Here is a tiny trained network, its code and every weight. The questions are about switching its units off for an input and a target symbol, where a switched-off unit gives its printed mean instead of its output.

import numpy as np


def w(rows, s, z=0):
    codes = np.array(rows[::2]) - 128.0
    scale = np.full(codes.shape[1], s)
    scale[-1] = z or s
    return codes * scale


def f(y):
    return np.maximum(y, 0)


def softmax(a):
    e = np.exp(a - a.max(-1, keepdims=True))
    return e / e.sum(-1, keepdims=True)


def log_softmax(a):
    a = a - a.max(-1, keepdims=True)
    return a - np.log(np.exp(a).sum(-1, keepdims=True))


def net(x, mask):
    ids = ['αβγεθλπστω'.index(c) for c in x.split()]
    T = len(ids)
    res = E[ids] + P[:T]
    r = res
    for j in range(3):
        rows = slice(3 * j, 3 * j + 3)
        q, k, v = (r @ M[0][rows].T for M in (Q, K, V))
        z = softmax(np.where(np.tri(T) > 0, q @ k.T / 3**0.5, -1e9)) @ v
        o = O[0][rows]
        res = res + np.where(mask[j], z, o[:, -1]) @ o[:, :-1]
    y = f(res @ A[0][:, :-1].T + A[0][:, -1])
    res = res + np.where(mask[3:7], y, B[0][:, -1]) @ B[0][:, :-1]
    return log_softmax(res[-1] @ U[:, :-1].T + U[:, -1])


Q, K, V, O, A, B = {}, {}, {}, {}, {}, {}
E = w([
[64,172,160,108,215,77],'α',
[102,173,129,139,176,75],'β',
[29,236,115,148,151,102],'γ',
[58,99,99,135,43,121],'ε',
[49,155,145,62,223,196],'θ',
[122,47,19,68,63,249],'λ',
[173,88,187,133,230,167],'π',
[148,68,154,216,77,31],'σ',
[245,12,212,171,100,66],'τ',
[101,106,86,224,177,180],'ω',
],0.017)
P = w([
[73,32,8,123,189,104],'0',
[96,64,68,131,162,115],'1',
[113,85,98,130,148,127],'2',
[123,110,129,133,139,125],'3',
[127,130,152,138,133,127],'4',
[128,144,180,141,130,130],'5',
[134,150,205,145,125,135],'6',
[130,152,234,150,123,134],'7',
],0.012)
Q[0] = w([
[35,142,122,177,129,123],'head 1',
[18,161,128,63,72,95],'head 1',
[139,114,123,189,35,90],'head 1',
[209,174,122,66,107,142],'head 2',
[135,192,123,133,104,49],'head 2',
[185,51,142,170,91,99],'head 2',
[157,125,150,145,44,57],'head 3',
[162,191,135,4,110,115],'head 3',
[183,186,124,108,123,39],'head 3',
],0.011)
K[0] = w([
[107,193,130,157,139,81],'head 1',
[39,133,124,71,72,108],'head 1',
[116,99,109,216,14,108],'head 1',
[64,81,36,146,252,79],'head 2',
[179,160,42,103,126,84],'head 2',
[179,81,133,141,102,109],'head 2',
[101,77,116,171,135,122],'head 3',
[77,23,92,171,158,87],'head 3',
[66,50,113,69,178,95],'head 3',
],0.011)
V[0] = w([
[205,64,119,19,124,120],'head 1',
[85,122,8,134,93,178],'head 1',
[127,91,101,160,180,56],'head 1',
[114,147,99,134,89,6],'head 2',
[149,128,70,193,147,100],'head 2',
[133,158,200,104,183,145],'head 2',
[106,162,81,78,157,166],'head 3',
[78,97,140,198,144,125],'head 3',
[55,64,126,72,151,103],'head 3',
],0.011)
O[0] = w([
[186,99,121,247,100,132,53],'head 1',
[101,171,232,176,104,180,254],'head 1',
[197,103,255,25,61,175,210],'head 1',
[111,164,149,102,58,32,73],'head 2',
[93,136,146,163,208,113,194],'head 2',
[166,198,54,209,90,175,58],'head 2',
[87,169,152,86,214,128,172],'head 3',
[44,112,110,154,160,43,233],'head 3',
[143,184,31,35,168,70,211],'head 3',
],0.0066,0.0097)
A[0] = w([
[129,69,111,83,74,215,254],'neuron 1',
[255,112,179,154,89,125,69],'neuron 2',
[146,97,108,119,186,77,155],'neuron 3',
[135,146,185,243,128,171,172],'neuron 4',
],0.012,0.0035)
B[0] = w([
[129,119,96,90,254,42,254],'neuron 1',
[88,247,95,92,56,129,163],'neuron 2',
[109,114,69,240,195,175,240],'neuron 3',
[153,163,191,136,66,148,238],'neuron 4',
],0.0088,0.0074)
U = w([
[47,45,43,167,160,78,180],'α',
[144,132,180,158,157,105,249],'β',
[140,227,241,120,114,166,121],'γ',
[78,33,117,69,53,168,194],'ε',
[89,121,68,87,109,254,1],'θ',
[226,49,169,1,154,149,175],'λ',
[190,38,121,203,144,152,95],'π',
[183,68,199,197,156,10,37],'σ',
[136,103,97,177,91,121,106],'τ',
[61,98,182,237,138,169,71],'ω',
],0.008,0.0069)

Each question gives the input, a string of symbols that net reads in full, and the target symbol t.
The units are the heads (3 rows each of Q, K, V and O) and the neurons (one row each of A and B). Each row of codes is followed by its name. A weight is (code - 128) times the scale printed after its matrix; where a second scale follows, it is the last column's (O, A, B and U).
mask holds one flag per unit, heads first, then neurons. A switched-off unit (its flag False) gives its mean, the last column of its rows in O or B, instead of its output. The means were averaged over made-up inputs and are rounded, as every weight is.
A unit's drop is (log p(t) with every unit on - log p(t) with that unit switched off) / (log p(t) with every unit on - log p(t) with every unit switched off).
The circuit of an input: a set's keep is (log p(t) with only the set's units on - log p(t) with every unit switched off) / (log p(t) with every unit on - log p(t) with every unit switched off). Starting from all 7 units, units are removed one at a time, each time the one whose removal leaves the highest keep (on an exact tie, the one counted first), for as long as the keep stays at least 0.8.
circuit, biggest first: the units of the circuit, biggest drop first
most important unit: the unit with the biggest drop
k most important neurons: the k neurons with the biggest drops, biggest first
which heads matter: for each layer, one digit per head in row order, 1 if its drop is at least 0.15 and else 0, layers parted by /
drop of u: that unit's drop, to one decimal
input π ω λ ω β ε ω ε, target ε: circuit, biggest first : [neuron 1; neuron 3; head 2; head 1]
input λ λ λ, target λ: most important unit : head 2
input π λ ω π ω λ λ ω, target λ: circuit, biggest first : [head 1; head 2; head 3; neuron 3]
input β σ γ ω σ γ ε, target ε: circuit, biggest first : [head 2; neuron 1; neuron 3; head 1]
input ω ω λ σ, target α: circuit, biggest first : [neuron 3; head 1]
input θ ω λ ω ω π π, target π: circuit, biggest first : [head 1; head 2]
input α ω ε σ, target α: which heads matter : 101
input λ ω π ω ω θ λ, target β: circuit, biggest first : [head 1; neuron 1; neuron 4]
input ε θ π ω τ, target α: 2 most important neurons : [neuron 3; neuron 2]
input ω λ α α ω λ λ, target γ: circuit, biggest first : [head 1; neuron 4; head 3]
input β γ ω ω ω ω, target γ: circuit, biggest first : [neuron 4; neuron 3; head 3]
input λ λ λ ω ω ω ε θ, target θ: which heads matter : 110
input α α λ, target λ: circuit, biggest first : [head 3; neuron 1]
input ε ω ω λ ω π ε β, target α: circuit, biggest first : [head 1; neuron 4]
input ε ω λ ω ω λ ω, target γ: circuit, biggest first : [neuron 4]
input ω λ ω θ σ γ, target α: 2 most important neurons : [neuron 4; neuron 2]
input ε ω ω, target ω: drop of neuron 1 : 0.3
input λ λ γ ω ω π λ, target γ: drop of head 3 : 0.1
input γ ε α ω ω λ, target α: drop of neuron 3 : -0.2
input σ λ ω ω α ω ω ε, target α: most important neuron : [neuron 4]
input ε λ α, target α: 2 most important neurons : [neuron 3; neuron 4]
